Where the symbols take the states:
cg % pn
cg + zz
cg @ hb
cg * dp
cg ! gl
cg ^ pf
cg & gr
sd % zd
sd + gl
sd @ nh
sd * zt
sd ! zz
sd ^ hc
sd & dg
hl + cz
hl @ tl
hl ! bm
hl ^ gj
rq % jm
rq + nh
rq @ gl
rq * qd
rq ! hb
rq ^ zq
rq & jn
fp % pp
fp + qq
fp @ gq
fp * lf
fp ! bb
fp ^ md
fp & fh
gl + sd
gl @ rq
gl * gj
gl ! cg
rj % gg
rj + tl
rj @ cz
rj * rc
rj ! gn
rj ^ mr
rj & ds
jb % zm
jb + gq
jb @ qq
jb & cm
hb % sl
hb + mp
hb @ cg
hb * cl
hb ! rq
hb ^ hm
hb & jf
ql % ds
ql ! md
ql ^ bb
ql & gg
nh % hf
nh + rq
nh @ sd
nh * mr
nh ! mp
nh ^ rc
nh & bd
gf % nr
gf + jh
gf @ ll
gf * dg
gf ! fb
gf ^ dl
gf & zt
qh % rz
qh @ md
qh ^ gq
qh & fq
gt % bg
gt + bb
gt ! qq
gt & jq
jf % jg
jf + fl
jf @ gr
jf * gs
jf ! jn
jf ^ gp
jf & hb
dg @ bd
dg * gf
dg ! sg
dg & sd
jl % cl
jl + fh
jl @ cm
jl * sl
jl ! jq
jl ^ ft
jl & qq
cj % gj
cj + qr
cj @ jq
cj ! cm
cm % dp
cm + lz
cm @ jl
cm * pn
cm ! cj
cm ^ rn
cm & jb
zr % dc
zr + md
zr ^ qq
zr & ft
qz @ nc
qz * rz
qz ^ sg
qz & dr
hq % bd
hq * bb
hq ! lf
hq & hf
jn + bd
jn * bg
jn ! jf
jn & rq
gp + nc
gp * dc
gp ^ jf
gp & hm
hc @ rc
hc * cz
hc ! dr
hc ^ sd
gn % zj
gn + bt
gn @ pb
gn * mn
gn ! rj
gn ^ tm
gn & hg
jm % rq
jm + hf
jm * jq
jm ! sl
dr % td
dr + pf
dr @ mn
dr * pb
dr ! hc
dr ^ zz
dr & qz
pq % zz
pq + pn
pq @ lp
pq * lz
pq ! zd
pq ^ td
pq & ng
ds % ql
ds + rp
ds @ dl
ds * pm
ds ! hg
ds ^ ll
ds & rj
bz % cz
bz @ gg
bz ! fq
bz ^ qr
zd % sd
zd @ hf
zd * qr
zd ! pq
rc % mm
rc + zq
rc @ hc
rc * rj
rc ! mn
rc ^ nh
rc & pm
pb % fq
pb + bm
pb @ gn
pb * dr
pb ! cz
pb ^ tb
pb & rz
qq % gs
qq + fp
qq @ jb
qq * jg
qq ! gt
qq ^ zr
qq & jl
rn % bm
rn + fq
rn @ ft
rn ^ cm
fj + rz
fj @ dc
fj ^ zm
fj & bm
td % dr
td @ bc
td * fq
td ^ pq
qj % hm
qj + bc
qj * ft
qj ^ sl
mr % bs
mr + qd
mr @ zt
mr * nh
mr ! tm
mr ^ rj
mr & ll
zz % pq
zz + cg
zz @ mp
zz * tb
zz ! sd
zz ^ dr
zz & sg
bd % hq
bd + jn
bd @ dg
bd * ll
bd ! fl
bd ^ pm
bd & nh
dl @ ds
dl ! rz
dl ^ gf
dl & cz
jg % jf
jg + lf
jg * qq
jg & sl
bg % gt
bg + ll
bg @ jh
bg * jn
bg ! gs
bg ^ rp
bg & qd
ft % bt
ft + zj
ft @ rn
ft * qj
ft ! mt
ft ^ jl
ft & zr
pp % fp
pp + gs
pp @ fb
pp * fl
pp ! ll
pp ^ hg
pp & tm
rz % qh
rz + fj
rz @ hg
rz * qz
rz ! dl
rz ^ fb
rz & pb
mn % bc
mn + hm
mn @ dr
mn * gn
mn ! rc
mn ^ mp
mn & nc
mt % tl
mt + gg
mt ! ft
mt ^ jq
gj % cj
gj + zt
gj @ qd
gj * gl
gj ! dp
gj ^ hl
gj & jh
qr % zt
qr + cj
qr @ bs
qr * zd
qr ! lz
qr ^ bz
qr & nr
fq % pb
fq + rn
fq @ zj
fq * td
fq ! bz
fq ^ lz
fq & qh
pn % cg
pn + pq
pn @ sl
pn * cm
mp % lp
mp + hb
mp @ zz
mp * tm
mp ! nh
mp ^ mn
mp & fl
fb % gq
fb + zm
fb @ pp
fb * sg
fb ! gf
fb ^ rz
fb & tb
fh % tm
fh + jl
fh @ lz
fh * lp
fh ! bs
fh ^ zj
fh & fp
pf + dr
pf @ hm
pf * bm
pf ^ cg
tb % lz
tb + dp
tb @ tm
tb * zz
tb ! zt
tb ^ pb
tb & fb
zj % gn
zj + ft
zj @ fq
zj * bc
zj ! gg
zj ^ fh
zj & md
pm * ds
pm ! nc
pm ^ bd
pm & rc
nr % gf
nr @ bb
nr ! gq
nr & qr
lz % tb
lz + cm
lz @ fh
lz * pq
lz ! qr
lz ^ fq
lz & gq
bc % mn
bc + qj
bc @ td
bc * zj
bc ! mm
bc ^ lp
bc & sn
rp + ds
rp ! dc
rp ^ bg
rp & tl
jq % qd
jq + bs
jq @ cj
jq * jm
jq ! jl
jq ^ mt
jq & gt
bs % mr
bs + jq
bs @ qr
bs * hf
bs ! fh
bs ^ gg
bs & bb
sn % nc
sn * md
sn ^ lf
sn & bc
dp % cm
dp + tb
dp @ cl
dp * cg
dp ! gj
dp ^ bm
dp & zm
zt % qr
zt + gj
zt @ mr
zt * sd
zt ! tb
zt ^ cz
zt & gf
lf % fl
lf + jg
lf @ ng
lf * fp
lf ! hq
lf ^ sn
lf & lp
hm % qj
hm + mn
hm @ pf
hm * bt
hm ! zq
hm ^ hb
hm & gp
zq + rc
zq * tl
zq ! hm
zq ^ rq
dc % zr
dc + hg
dc @ fj
dc * gp
dc ! rp
dc ^ gs
dc & bt
gg % rj
gg + mt
gg @ bz
gg * mm
gg ! zj
gg ^ bs
gg & ql
qd % jq
qd + mr
qd @ gj
qd * rq
qd ! cl
qd ^ tl
qd & bg
gs % qq
gs + pp
gs @ zm
gs * jf
gs ! bg
gs ^ dc
gs & cl
gq % fb
gq + jb
gq @ fp
gq * ng
gq ! nr
gq ^ qh
gq & lz
cz % bz
cz + hl
cz @ rj
cz * hc
cz ! pb
cz ^ zt
cz & dl
tm % fh
tm + cl
tm @ tb
tm * mp
tm ! mr
tm ^ gn
tm & pp
sl % hb
sl + lp
sl @ pn
sl * jl
sl ! jm
sl ^ qj
sl & jg
hf % nh
hf + jm
hf @ zd
hf * bs
hf ! lp
hf ^ mm
hf & hq
cl % jl
cl + tm
cl @ dp
cl * hb
cl ! qd
cl ^ bt
cl & gs
bt % ft
bt + gn
bt @ bm
bt * hm
bt ! tl
bt ^ cl
bt & dc
bm % rn
bm + pb
bm @ bt
bm * pf
bm ! hl
bm ^ dp
bm & fj
nc % sn
nc + gp
nc @ qz
nc * hg
nc ! pm
nc ^ fl
nc & mn
lp % mp
lp + sl
lp @ pq
lp * fh
lp ! hf
lp ^ bc
lp & lf
ll % bb
ll + bg
ll @ gf
ll * bd
ll ! pp
ll ^ ds
ll & mr
sg % ng
sg + gr
sg @ fl
sg * fb
sg ! dg
sg ^ qz
sg & zz
hg % md
hg + dc
hg @ rz
hg * nc
hg ! ds
hg ^ pp
hg & gn
md % hg
md + zr
md @ qh
md * sn
md ! ql
md ^ fp
md & zj
ng % sg
ng @ lf
ng * gq
ng & pq
gr + sg
gr @ jf
gr * zm
gr & cg
fl % lf
fl + jf
fl @ sg
fl * pp
fl ! bd
fl ^ nc
fl & mp
zm % jb
zm + fb
zm @ gs
zm * gr
zm ! jh
zm ^ fj
zm & dp
bb % ll
bb + gt
bb @ nr
bb * hq
bb ! fp
bb ^ ql
bb & bs
jh + gf
jh @ bg
jh ! zm
jh & gj
mm % rc
mm * gg
mm ! bc
mm ^ hf
tl % mt
tl + rj
tl @ hl
tl * zq
tl ! bt
tl ^ qd
tl & rp

In the rows, 48 means zero.

The rows follow the links: the fewer symbols apart two states are, the more alike their rows tend to be.

Each row is also shifted at random along 9 hidden directions that mean nothing.

The rows of 90 states, shuffled:
Each row stands for one state.
row 1: [ 45  57  34  56  39  65  55  55  67  61  46  46  38  59  58  59  62  41  53  47  52  47  63  51  58  52  51  44  53  47  38  51  42  49  42  58  49  51  48  59  38  45]
row 2: [ 42  34  37  40  41  35  47  43  43  52  45  48  42  53  41  39  57  55  47  49  46  58  34  44  56  41  42  42  55  54  41  44  55  57  68  40  52  49  61  48  45  39]
row 3: [ 46  46  41  49  50  62  43  58  61  63  44  52  44  46  33  52  31  37  40  25  23  33  55  46  59  44  59  36  47  42  54  62  36  59  50  30  42  52  38  60  52  53]
row 4: [ 41  51  35  50  35  46  43  49  51  53  60  52  48  48  40  45  57  54  51  52  40  59  41  47  53  56  49  43  61  37  34  56  50  41  50  45  42  52  56  49  50  44]
row 5: [ 57  39  45  51  42  53  37  48  40  52  59  62  46  42  45  41  51  29  58  55  47  54  48  42  40  53  52  38  55  40  49  55  42  45  33  33  43  34  52  64  52  52]
row 6: [ 43  54  53  49  49  39  41  40  51  53  61  46  61  45  55  43  55  56  46  43  52  50  53  50  35  43  51  51  46  56  41  37  51  34  40  37  42  57  46  28  52  58]
row 7: [ 46  52  44  44  39  47  48  58  58  45  52  53  54  55  60  56  59  46  49  64  49  57  38  45  45  52  43  40  44  40  45  52  39  49  35  61  50  46  49  48  61  45]
row 8: [ 42  68  44  45  46  33  54  54  54  56  42  59  55  47  55  54  50  55  59  47  41  56  40  50  49  60  46  23  44  51  37  53  42  40  43  71  44  52  36  22  60  41]
row 9: [ 42  41  43  37  44  46  43  52  51  35  54  36  57  59  57  55  43  58  42  47  35  42  42  45  50  34  50  57  46  31  38  21  49  55  64  44  47  49  50  58  46  40]
row 10: [ 43  41  44  46  35  40  52  50  48  46  44  53  37  57  55  42  50  46  51  44  37  49  48  57  53  44  48  28  50  55  38  49  44  61  58  41  48  49  58  45  46  47]
row 11: [ 49  60  54  52  53  49  54  55  51  55  43  54  48  41  41  47  48  46  46  48  50  49  58  45  46  48  53  45  48  50  63  58  46  43  43  46  53  60  39  43  55  53]
row 12: [ 53  56  43  53  59  59  40  49  45  66  35  53  51  42  40  52  45  37  54  35  46  43  55  45  46  53  58  42  48  43  63  48  47  34  32  40  37  46  43  54  45  53]
row 13: [ 43  55  53  54  47  48  55  50  54  47  51  40  55  42  54  57  43  51  45  50  60  51  48  47  54  48  50  61  45  51  53  45  50  42  47  62  56  62  41  37  51  53]
row 14: [ 49  46  61  55  60  63  50  47  41  34  34  35  54  41  56  62  28  44  40  54  57  55  49  50  52  46  55  70  31  41  77  41  39  45  38  64  52  58  51  46  45  58]
row 15: [ 52  44  36  30  45  35  37  54  53  53  39  54  52  53  42  42  67  66  43  55  42  39  38  34  51  38  48  47  60  37  64  41  50  56  63  38  53  61  64  62  55  41]
row 16: [ 46  44  37  50  29  55  43  52  47  62  52  57  41  47  49  38  69  39  57  57  51  59  55  39  47  55  56  48  73  40  55  49  51  39  37  35  52  61  65  54  49  51]
row 17: [ 42  42  46  47  50  42  61  43  55  37  57  38  51  60  55  54  51  66  38  51  59  56  30  49  56  37  37  64  41  54  33  34  56  59  70  55  55  49  51  43  45  41]
row 18: [ 49  58  54  54  53  44  50  49  51  46  48  45  56  42  51  56  27  49  52  36  45  43  46  48  52  48  50  50  40  49  44  43  51  44  48  51  48  49  34  37  44  48]
row 19: [ 47  55  45  49  46  57  44  62  45  48  36  44  57  47  58  57  41  55  47  50  45  46  50  54  50  46  59  50  43  24  62  52  39  46  54  57  37  63  69  56  48  52]
row 20: [ 46  38  50  46  46  51  41  54  64  71  53  55  55  46  52  45  57  23  55  43  55  43  42  35  38  45  49  42  47  55  48  42  41  46  29  42  49  45  36  55  56  51]
row 21: [ 44  46  55  53  39  53  53  48  35  30  48  46  33  45  43  41  37  50  59  53  38  47  54  58  56  60  44  50  52  40  50  65  57  59  57  58  49  44  60  46  40  44]
row 22: [ 49  50  40  35  43  35  32  55  56  33  31  48  48  50  60  66  49  53  53  61  34  54  30  49  65  51  43  36  42  44  53  52  46  56  51  70  52  41  56  56  57  45]
row 23: [ 52  52  50  58  49  43  53  32  47  38  76  40  57  51  42  50  50  69  29  43  54  62  60  55  48  45  52  57  57  57  25  42  49  38  56  26  52  51  36  41  45  54]
row 24: [ 46  50  57  54  56  52  53  44  53  51  62  50  54  45  50  46  46  52  51  44  63  38  48  52  44  44  45  59  40  54  45  56  51  52  44  43  46  43  42  41  44  55]
row 25: [ 43  47  49  47  50  56  47  44  41  28  43  39  38  47  40  62  31  49  43  46  19  50  56  57  63  56  49  53  46  43  48  49  48  51  49  62  48  45  40  51  51  48]
row 26: [ 50  67  36  46  41  50  61  63  50  52  47  53  49  58  59  45  61  65  61  53  58  38  57  54  43  53  49  40  57  28  31  53  53  51  61  61  42  56  61  51  38  30]
row 27: [ 47  63  49  50  60  46  55  33  46  30  50  44  57  61  59  63  56  78  33  56  74  54  42  58  52  48  43  64  42  53  48  47  46  49  52  52  51  51  60  41  43  47]
row 28: [ 52  55  45  45  49  44  39  52  55  40  43  46  45  47  50  54  55  54  53  57  38  38  57  52  57  54  49  48  53  40  54  54  54  51  50  51  53  47  47  61  51  48]
row 29: [ 44  36  42  51  46  27  41  35  51  58  43  46  43  41  41  49  36  39  52  30  45  54  32  46  72  42  44  33  45  80  33  47  57  60  66  41  56  36  37  38  40  51]
row 30: [ 50  52  59  40  67  51  59  39  63  38  36  37  46  58  63  66  50  42  43  55  62  49  48  51  52  41  36  57  32  74  48  34  45  52  36  74  59  38  24  51  52  46]
row 31: [ 60  67  49  56  48  62  53  51  56  35  38  51  41  45  54  69  35  42  45  56  46  53  66  57  59  60  55  33  41  49  58  67  29  50  34  64  56  43  37  57  52  52]
row 32: [ 48  62  59  48  63  53  37  45  48  53  47  61  56  41  46  50  52  40  59  53  50  39  46  46  35  62  46  48  43  46  59  53  49  30  21  55  37  40  37  43  53  56]
row 33: [ 40  50  38  43  46  34  50  49  55  68  37  52  51  53  54  45  62  57  46  42  57  50  38  47  56  37  47  38  48  58  47  43  47  51  61  43  47  61  58  40  47  47]
row 34: [ 55  56  43  51  62  64  42  41  62  55  59  47  63  61  55  64  68  53  35  52  62  44  58  48  37  39  53  62  46  39  46  41  35  39  25  33  43  45  46  68  48  56]
row 35: [ 43  47  52  62  43  45  46  45  50  52  66  44  56  46  64  45  65  59  52  53  81  50  51  56  41  46  51  59  49  52  39  51  59  40  46  37  48  56  65  32  40  59]
row 36: [ 55  59  56  46  61  42  56  52  43  44  35  54  44  44  41  39  42  60  48  43  44  22  62  55  45  48  46  46  47  57  61  55  51  57  61  43  52  58  44  40  48  47]
row 37: [ 52  51  54  31  70  43  47  49  61  59  48  41  61  53  40  55  45  47  45  35  44  39  44  44  35  38  40  51  35  57  31  26  49  38  51  62  42  44  14  45  58  41]
row 38: [ 42  38  57  48  48  45  62  56  43  44  48  38  45  45  48  40  33  47  54  47  46  44  48  51  43  42  44  55  40  55  36  42  57  52  67  63  49  52  45  40  42  42]
row 39: [ 53  38  42  51  43  59  55  42  49  63  38  57  37  51  35  40  50  40  35  33  46  49  64  33  55  40  57  49  64  62  73  40  38  56  41  12  69  65  42  54  50  49]
row 40: [ 45  34  39  55  42  41  47  47  56  63  42  42  50  54  65  51  62  45  38  46  66  56  46  50  58  33  55  44  49  64  46  44  41  52  53  35  47  53  67  48  43  62]
row 41: [ 54  39  43  53  52  58  38  42  55  49  45  46  38  49  43  61  46  37  34  48  38  59  55  51  66  45  52  48  51  52  62  58  34  50  37  40  53  42  46  71  52  63]
row 42: [ 52  46  61  47  68  41  47  36  42  49  61  52  57  40  44  37  56  48  52  50  66  42  43  49  26  49  41  59  41  61  46  43  59  37  41  41  42  35  38  38  46  55]
row 43: [ 51  48  52  55  54  60  56  52  55  60  46  47  44  48  51  52  46  34  43  48  66  48  44  47  48  43  52  49  40  56  60  63  37  55  39  53  49  48  45  49  49  55]
row 44: [ 50  40  57  43  42  32  43  56  38  48  56  58  56  43  49  33  48  49  45  52  43  47  47  48  29  43  52  38  46  46  53  50  45  47  52  35  45  54  58  35  59  57]
row 45: [ 48  55  49  48  41  40  54  57  49  35  68  50  53  48  45  40  58  69  45  58  53  40  52  43  41  44  44  62  65  40  42  46  57  49  69  42  61  61  50  44  53  41]
row 46: [ 51  58  31  43  61  52  42  41  56  55  22  43  40  54  43  59  48  52  55  35  44  31  58  50  70  48  49  47  50  52  52  41  55  55  55  45  51  44  43  66  37  40]
row 47: [ 53  60  40  33  57  40  45  42  43  52  38  55  53  51  31  40  58  67  48  44  42  36  50  36  48  48  47  58  62  44  58  29  64  42  60  32  56  59  39  45  48  31]
row 48: [ 45  39  43  53  42  47  44  44  45  55  48  39  52  40  46  59  43  50  39  52  55  71  34  42  61  50  56  53  50  49  48  60  43  44  53  55  48  52  60  45  52  53]
row 49: [ 44  53  43  49  54  49  52  36  55  47  47  42  48  56  56  60  67  56  54  53  68  54  38  47  60  53  39  62  50  58  41  40  62  45  43  58  52  42  44  49  40  41]
row 50: [ 45  57  50  42  64  63  48  50  58  45  51  48  52  65  55  53  61  57  41  51  51  27  55  55  35  48  44  58  39  34  52  47  47  48  35  49  39  46  52  61  45  45]
row 51: [ 53  53  58  43  49  61  53  59  50  37  62  39  55  55  53  51  49  48  43  63  43  53  57  53  28  48  44  55  45  32  38  47  40  39  43  71  43  49  45  56  54  46]
row 52: [ 44  28  42  40  42  48  53  46  52  62  42  51  37  64  49  35  64  33  46  45  45  55  51  42  45  37  45  34  49  69  46  30  40  56  45  36  53  52  49  53  46  48]
row 53: [ 42  38  40  47  36  46  50  45  51  49  60  44  52  56  58  47  65  58  38  55  58  57  43  41  47  40  52  62  55  46  47  35  47  46  51  36  58  63  58  48  54  47]
row 54: [ 47  16  60  44  47  44  41  40  30  51  45  43  45  40  55  34  49  30  56  52  60  52  40  45  39  35  46  62  42  57  62  33  58  52  45  42  49  42  68  49  43  62]
row 55: [ 46  41  47  58  36  71  55  54  41  47  55  55  44  48  45  45  42  32  46  47  51  60  47  36  41  56  51  55  53  35  59  51  36  47  31  40  52  52  55  52  53  46]
row 56: [ 52  48  53  56  49  59  58  45  44  36  56  36  44  50  46  45  38  53  43  44  53  43  63  54  48  44  49  61  48  49  41  45  54  53  58  40  50  46  49  53  36  48]
row 57: [ 54  71  39  59  50  35  45  49  54  63  49  54  53  37  37  58  53  61  52  51  58  54  51  46  61  61  54  39  59  54  43  79  50  40  57  52  54  56  43  39  57  50]
row 58: [ 50  51  58  47  60  36  56  43  44  49  46  45  54  46  53  43  43  52  55  44  65  47  43  53  43  43  46  47  38  62  44  36  57  49  55  47  49  46  45  30  42  45]
row 59: [ 52  40  55  50  53  63  49  45  42  62  40  52  55  45  50  45  46  30  44  45  65  55  43  32  37  45  52  63  42  52  77  36  37  40  22  36  48  58  49  46  51  55]
row 60: [ 51  28  52  54  42  47  57  41  47  44  61  49  38  53  46  42  42  38  36  46  48  60  50  54  50  39  47  40  48  68  39  58  38  65  53  37  53  36  48  53  51  58]
row 61: [ 49  48  57  52  49  66  56  55  50  35  52  45  37  50  54  52  40  38  46  54  43  37  60  58  45  50  47  53  40  40  48  58  46  59  40  53  45  43  48  61  43  51]
row 62: [ 48  44  45  47  56  41  44  45  61  63  59  50  56  53  55  48  61  45  45  40  58  44  47  52  42  37  45  40  43  62  35  46  46  48  49  36  41  39  49  50  48  57]
row 63: [ 58  47  44  44  49  54  50  53  55  52  44  55  47  52  42  48  46  37  44  47  47  44  51  34  47  39  50  45  54  45  58  45  40  55  42  38  61  53  38  60  54  41]
row 64: [ 48  47  29  49  49  50  35  42  60  65  39  59  39  54  44  52  69  46  41  45  48  47  55  50  63  49  50  32  58  55  56  61  40  58  41  30  45  40  56  67  47  54]
row 65: [ 56  43  55  58  56  64  42  56  53  52  44  47  55  40  54  62  30  26  45  48  54  50  48  44  48  44  58  53  39  43  69  55  30  48  30  51  49  43  51  61  49  60]
row 66: [ 47  63  43  42  50  50  55  48  50  50  31  50  39  51  48  47  64  53  58  55  43  38  61  51  48  57  45  46  53  47  49  47  59  45  52  62  47  52  49  53  42  36]
row 67: [ 55  63  46  53  50  49  40  40  48  44  51  42  57  45  54  56  61  53  61  58  52  57  62  54  44  55  49  50  55  49  42  38  52  28  37  57  47  44  40  52  44  49]
row 68: [ 47  49  59  47  48  50  45  63  50  41  30  52  48  40  58  55  31  36  52  48  36  35  53  48  51  49  53  37  40  42  73  57  42  59  43  61  53  52  48  50  55  55]
row 69: [ 47  54  65  49  60  48  44  40  36  40  51  44  57  41  49  47  44  48  58  55  51  44  47  52  38  56  49  66  41  49  58  39  59  30  33  64  46  51  42  32  51  53]
row 70: [ 48  44  52  46  56  57  47  37  41  43  46  39  41  58  45  50  48  48  48  44  42  50  56  58  46  48  43  57  45  52  41  42  51  43  47  55  38  39  44  57  41  50]
row 71: [ 41  44  56  44  58  39  35  37  40  44  51  45  58  48  48  51  50  59  47  50  51  50  30  42  47  47  46  63  45  49  56  34  56  40  43  46  43  50  52  34  50  53]
row 72: [ 47  46  59  29  53  41  41  46  55  39  44  50  52  56  51  46  53  54  42  44  25  31  51  45  40  38  42  43  42  56  48  23  49  51  46  44  53  50  28  46  62  43]
row 73: [ 38  58  57  53  54  43  54  39  48  50  43  56  52  52  59  51  49  48  51  41  54  56  43  59  46  56  44  32  34  68  44  51  45  45  34  55  37  40  43  21  51  55]
row 74: [ 44  46  47  39  57  48  43  51  43  54  38  45  48  49  45  38  45  48  55  41  38  40  50  55  41  48  45  45  40  37  42  43  57  45  58  55  26  44  53  50  39  43]
row 75: [ 47  43  40  47  37  48  51  59  45  48  40  54  36  54  45  33  45  51  54  36  38  31  52  44  53  44  55  35  60  42  49  44  54  70  68  21  55  50  60  54  37  40]
row 76: [ 48  55  52  48  48  48  45  47  33  43  48  50  49  39  40  44  40  55  53  49  36  50  56  56  43  60  53  45  48  39  50  58  49  38  49  57  33  54  53  38  53  53]
row 77: [ 54  31  69  49  56  46  41  41  34  43  54  45  51  34  40  44  35  35  47  52  48  52  40  47  40  45  46  61  38  56  58  44  50  42  38  49  51  38  38  45  53  62]
row 78: [ 47  32  51  31  46  36  41  61  39  59  41  42  52  39  36  27  48  46  57  46  37  33  47  39  38  39  48  57  57  38  48  22  64  47  69  49  45  61  53  50  46  41]
row 79: [ 43  51  44  40  67  67  44  37  49  49  34  52  42  60  44  54  58  54  42  39  41  34  53  47  51  50  48  61  46  40  64  40  51  51  33  42  40  47  56  60  42  46]
row 80: [ 44  49  46  61  50  53  52  39  45  66  60  51  47  43  40  40  52  33  61  45  61  61  49  53  43  55  48  45  51  60  33  54  54  35  41  52  37  39  39  41  42  51]
row 81: [ 49  49  36  45  52  58  56  54  63  59  45  55  38  61  41  47  56  46  40  38  44  37  54  48  51  43  47  37  52  47  40  57  40  56  55  41  42  47  45  63  47  40]
row 82: [ 46  61  43  37  48  40  46  45  46  50  41  52  48  49  37  44  63  66  49  51  33  51  55  49  49  57  48  42  59  43  46  43  53  38  53  51  46  59  46  41  54  38]
row 83: [ 59  52  35  45  40  42  42  49  47  52  41  62  53  54  57  44  57  50  53  45  51  48  49  38  48  43  56  35  59  44  55  33  44  51  43  24  59  53  55  52  47  44]
row 84: [ 57  48  53  54  51  51  56  48  37  35  57  59  44  48  44  38  42  52  50  52  54  45  53  50  37  51  49  43  49  45  50  64  47  60  51  36  53  41  55  46  49  45]
row 85: [ 50  34  42  55  51  38  35  43  56  52  60  33  56  41  47  61  38  52  35  46  55  66  35  48  62  36  52  56  44  58  38  52  48  47  64  46  51  40  51  55  47  58]
row 86: [ 51  49  41  37  48  53  51  53  45  49  37  48  52  61  44  47  57  63  33  48  47  46  43  37  46  41  53  58  53  31  71  36  46  52  55  34  52  70  63  55  52  38]
row 87: [ 50  72  56  56  47  43  50  40  49  34  61  51  58  50  62  52  59  56  58  57  56  54  58  56  37  58  45  47  52  50  36  33  54  34  33  53  52  46  36  33  51  49]
row 88: [ 51  42  42  38  62  49  37  33  51  46  29  41  50  56  44  60  45  39  41  38  34  53  43  42  60  44  45  51  42  55  53  21  45  44  37  46  47  40  37  62  47  46]
row 89: [ 42  47  34  56  50  57  47  50  65  81  49  50  53  54  55  46  78  42  47  43  80  40  52  40  48  39  57  59  53  48  54  40  47  45  37  28  46  62  60  55  39  55]
row 90: [ 44  51  44  40  41  46  53  68  47  50  26  43  48  46  53  57  37  46  45  46  31  49  52  49  60  49  54  34  43  42  57  52  37  54  61  70  47  66  52  48  53  43]

Some states, each with its row:
bg row 35
dc row 24
sn row 57
pp row 18
bd row 69
fp row 59
qz row 85
jn row 54
cl row 75
qr row 53
hq row 78
td row 15
tl row 61
rq row 21
bs row 39
pn row 2
mn row 5
bz row 51
pm row 77
gf row 6
zj row 63
fq row 7
dr row 22
jg row 80
qq row 89
rn row 81

Row, symbols taken left to right, then the row they reach:
row 32 + & ! ^ % % @ *: row 10
row 84 ^ + ! & + @ & ! ^: row 50
row 48 * ! & ^ %: row 72
row 73 % + * @ &: row 47
row 79 % * * + & % +: row 74
row 65 * * @ & ^ ^: row 34
row 45 ^ & ^ ! % * * %: row 20
row 56 ^ ^ + @ ! !: row 23
row 14 % ! ^ * ^ ! ! ! *: row 13

